Here is a tiny trained network, its code and every weight. The questions are about switching its units off for an input and a class, where a switched-off unit gives its printed mean instead of its output.

import numpy as np


def w(rows, s, z=0):
    codes = np.array(rows[::2]) - 128.0
    scale = np.full(codes.shape[1], s)
    scale[-1] = z or s
    return codes * scale


def norm(h):
    return h / np.sqrt((h * h).mean(-1, keepdims=True) + 1e-5)


def f(y):
    return np.maximum(y, 0)


def log_softmax(a):
    a = a - a.max(-1, keepdims=True)
    return a - np.log(np.exp(a).sum(-1, keepdims=True))


def net(x, mask):
    res = np.array(x, float).reshape(1, 6) / 4 @ E
    u = 0
    for l in range(2):
        y = f(norm(res) @ A[l][:, :-1].T + A[l][:, -1])
        res = res + np.where(mask[u : u + 15], y, B[l][:, -1]) @ B[l][:, :-1]
        u += 15
    return log_softmax(norm(res)[-1] @ U[:, :-1].T + U[:, -1])


A, B = {}, {}
E = w([
[124,121,126,126,137,132,123],'x0',
[144,106,153,135,209,32,254],'x1',
[111,200,92,102,184,81,89],'x2',
[218,137,208,53,168,148,124],'x3',
[187,133,23,115,129,168,174],'x4',
[125,126,126,128,134,132,127],'x5',
],0.0096)
A[0] = w([
[190,140,57,136,110,183,98,138],'0.n0',
[97,131,78,107,111,74,106,126],'0.n1',
[228,98,150,127,151,101,74,23],'0.n2',
[140,113,91,119,150,162,150,76],'0.n3',
[94,173,136,137,174,106,158,125],'0.n4',
[78,137,99,150,79,100,147,44],'0.n5',
[60,162,203,122,128,137,110,76],'0.n6',
[114,205,115,131,174,130,116,53],'0.n7',
[142,223,92,77,179,89,79,49],'0.n8',
[103,153,188,140,106,86,123,82],'0.n9',
[197,157,135,143,131,169,53,89],'0.n10',
[171,31,164,153,73,185,166,2],'0.n11',
[196,149,68,133,75,126,189,77],'0.n12',
[190,111,123,120,156,89,187,133],'0.n13',
[254,92,190,112,142,134,90,11],'0.n14',
],0.0084)
B[0] = w([
[128,87,64,51,138,98,215,253],'0.n0',
[120,194,172,117,182,201,161,184],'0.n1',
[159,186,162,116,143,169,142,142],'0.n2',
[214,124,65,145,89,117,118,146],'0.n3',
[123,132,102,63,20,104,116,191],'0.n4',
[90,137,92,150,189,165,108,145],'0.n5',
[149,71,104,107,152,76,71,182],'0.n6',
[146,145,97,135,135,54,110,145],'0.n7',
[178,240,80,168,178,73,63,189],'0.n8',
[113,48,93,100,184,142,50,166],'0.n9',
[94,128,123,50,82,98,186,192],'0.n10',
[187,81,133,230,97,143,100,161],'0.n11',
[167,49,65,112,254,199,66,194],'0.n12',
[80,120,85,38,59,123,142,246],'0.n13',
[156,217,168,174,169,178,157,178],'0.n14',
],0.0066,0.0047)
A[1] = w([
[131,35,177,211,110,158,205,108],'1.n0',
[137,133,117,100,68,203,89,85],'1.n1',
[89,232,145,156,179,96,111,57],'1.n2',
[157,58,187,189,83,183,122,88],'1.n3',
[90,153,216,190,131,97,119,34],'1.n4',
[212,240,189,118,144,108,158,113],'1.n5',
[201,177,195,52,135,162,114,112],'1.n6',
[130,95,146,142,170,79,204,110],'1.n7',
[78,122,173,116,117,88,90,107],'1.n8',
[89,129,145,99,107,163,69,81],'1.n9',
[35,137,76,229,131,117,144,80],'1.n10',
[105,108,253,178,142,76,55,140],'1.n11',
[195,160,87,139,159,147,141,18],'1.n12',
[137,199,97,108,79,151,90,81],'1.n13',
[83,191,105,141,170,58,94,2],'1.n14',
],0.013,0.0042)
B[1] = w([
[181,210,111,116,137,93,27,209],'1.n0',
[69,145,179,121,145,42,138,201],'1.n1',
[184,165,113,117,134,134,73,196],'1.n2',
[180,219,99,100,161,80,33,190],'1.n3',
[145,97,71,103,142,142,150,169],'1.n4',
[119,119,152,206,119,157,118,228],'1.n5',
[88,147,151,209,155,172,169,254],'1.n6',
[21,129,172,85,54,81,75,202],'1.n7',
[101,80,70,115,102,155,171,200],'1.n8',
[108,123,148,72,114,62,202,185],'1.n9',
[175,140,248,204,192,215,195,213],'1.n10',
[177,56,3,117,140,194,189,244],'1.n11',
[127,30,93,117,87,153,94,181],'1.n12',
[116,86,172,132,116,70,134,195],'1.n13',
[186,152,146,112,83,117,53,205],'1.n14',
],0.011,0.0079)
U = w([
[156,25,10,86,132,187,156,190],'0',
[220,240,135,134,130,78,5,111],'1',
[126,165,254,241,181,237,201,197],'2',
[11,123,210,49,58,8,159,1],'3',
],0.015,0.0019)

Each question gives the input, the list of numbers given to net, and the class t.
The units are the neurons (one row each of A and B). Each row of codes is followed by its name. A weight is (code - 128) times the scale printed after its matrix; where a second scale follows, it is the last column's (A, B and U).
mask holds one flag per neuron, layer by layer. A switched-off neuron (its flag False) gives its mean, the last column of its row in B, instead of its output. The means were averaged over made-up inputs and are rounded, as every weight is.
A unit's drop is (log p(t) with every unit on - log p(t) with that unit switched off) / (log p(t) with every unit on - log p(t) with every unit switched off).
The circuit of an input: a set's keep is (log p(t) with only the set's units on - log p(t) with every unit switched off) / (log p(t) with every unit on - log p(t) with every unit switched off). Starting from the 12 units with the biggest drops (on a tie, the unit counted first), units are removed one at a time, each time the one whose removal leaves the highest keep (on an exact tie, the one counted first), for as long as the keep stays at least 0.8.
circuit, biggest first: the units of the circuit, biggest drop first
unit that matters most: the unit with the biggest drop
top k neurons: the k neurons with the biggest drops, biggest first
k most important neurons of layer l: the k neurons of layer l with the biggest drops, biggest first
input [6,-3,-5,0,-3,-2], class 1: unit that matters most => 1.n3
input [-2,4,6,-6,5,-6], class 1: top 2 neurons => (1.n6, 1.n14)
input [2,-7,-6,1,-6,-4], class 3: top 2 neurons => (1.n1, 1.n9)
input [8,-8,3,5,7,-2], class 3: top 2 neurons => (1.n1, 1.n11)
input [7,3,8,0,7,1], class 1: top 2 neurons => (0.n8, 1.n11)
input [8,-7,-7,-2,-7,-4], class 0: top 4 neurons => (1.n11, 1.n8, 0.n13, 1.n7)
input [-6,3,5,6,1,-1], class 2: top 4 neurons => (1.n6, 1.n5, 1.n0, 1.n3)
input [7,-2,-8,7,7,-5], class 1: 3 most important neurons of layer 1 => (1.n3, 1.n11, 1.n0)
input [-4,-6,-8,-2,-6,-7], class 1: 2 most important neurons of layer 1 => (1.n3, 1.n0)
input [-7,-8,-2,5,7,4], class 3: 2 most important neurons of layer 1 => (1.n1, 1.n11)
input [0,4,6,8,-6,5], class 2: 2 most important neurons of layer 1 => (1.n6, 1.n5)
input [-4,6,-4,-7,-7,6], class 0: 4 most important neurons of layer 1 => (1.n11, 1.n4, 1.n8, 1.n6)
input [-1,4,7,-8,-5,6], class 2: top 3 neurons => (1.n10, 1.n0, 1.n3)
input [3,7,-2,-4,2,4], class 3: circuit, biggest first => (1.n7)
input [-3,5,5,-8,-8,-3], class 0: top 3 neurons => (1.n11, 1.n4, 1.n8)
input [-5,7,-6,2,-1,8], class 3: top 2 neurons => (1.n7, 0.n13)
input [-5,7,5,0,1,1], class 3: 2 most important neurons of layer 1 => (1.n7, 1.n0)
input [-6,5,-8,0,-6,4], class 1: 2 most important neurons of layer 1 => (1.n0, 1.n3)
input [2,5,-7,-3,6,-8], class 1: 2 most important neurons of layer 1 => (1.n0, 1.n11)
input [6,5,-8,-7,3,0], class 1: circuit, biggest first => (1.n0)
input [6,-4,4,3,-4,7], class 0: top 2 neurons => (1.n11, 0.n13)
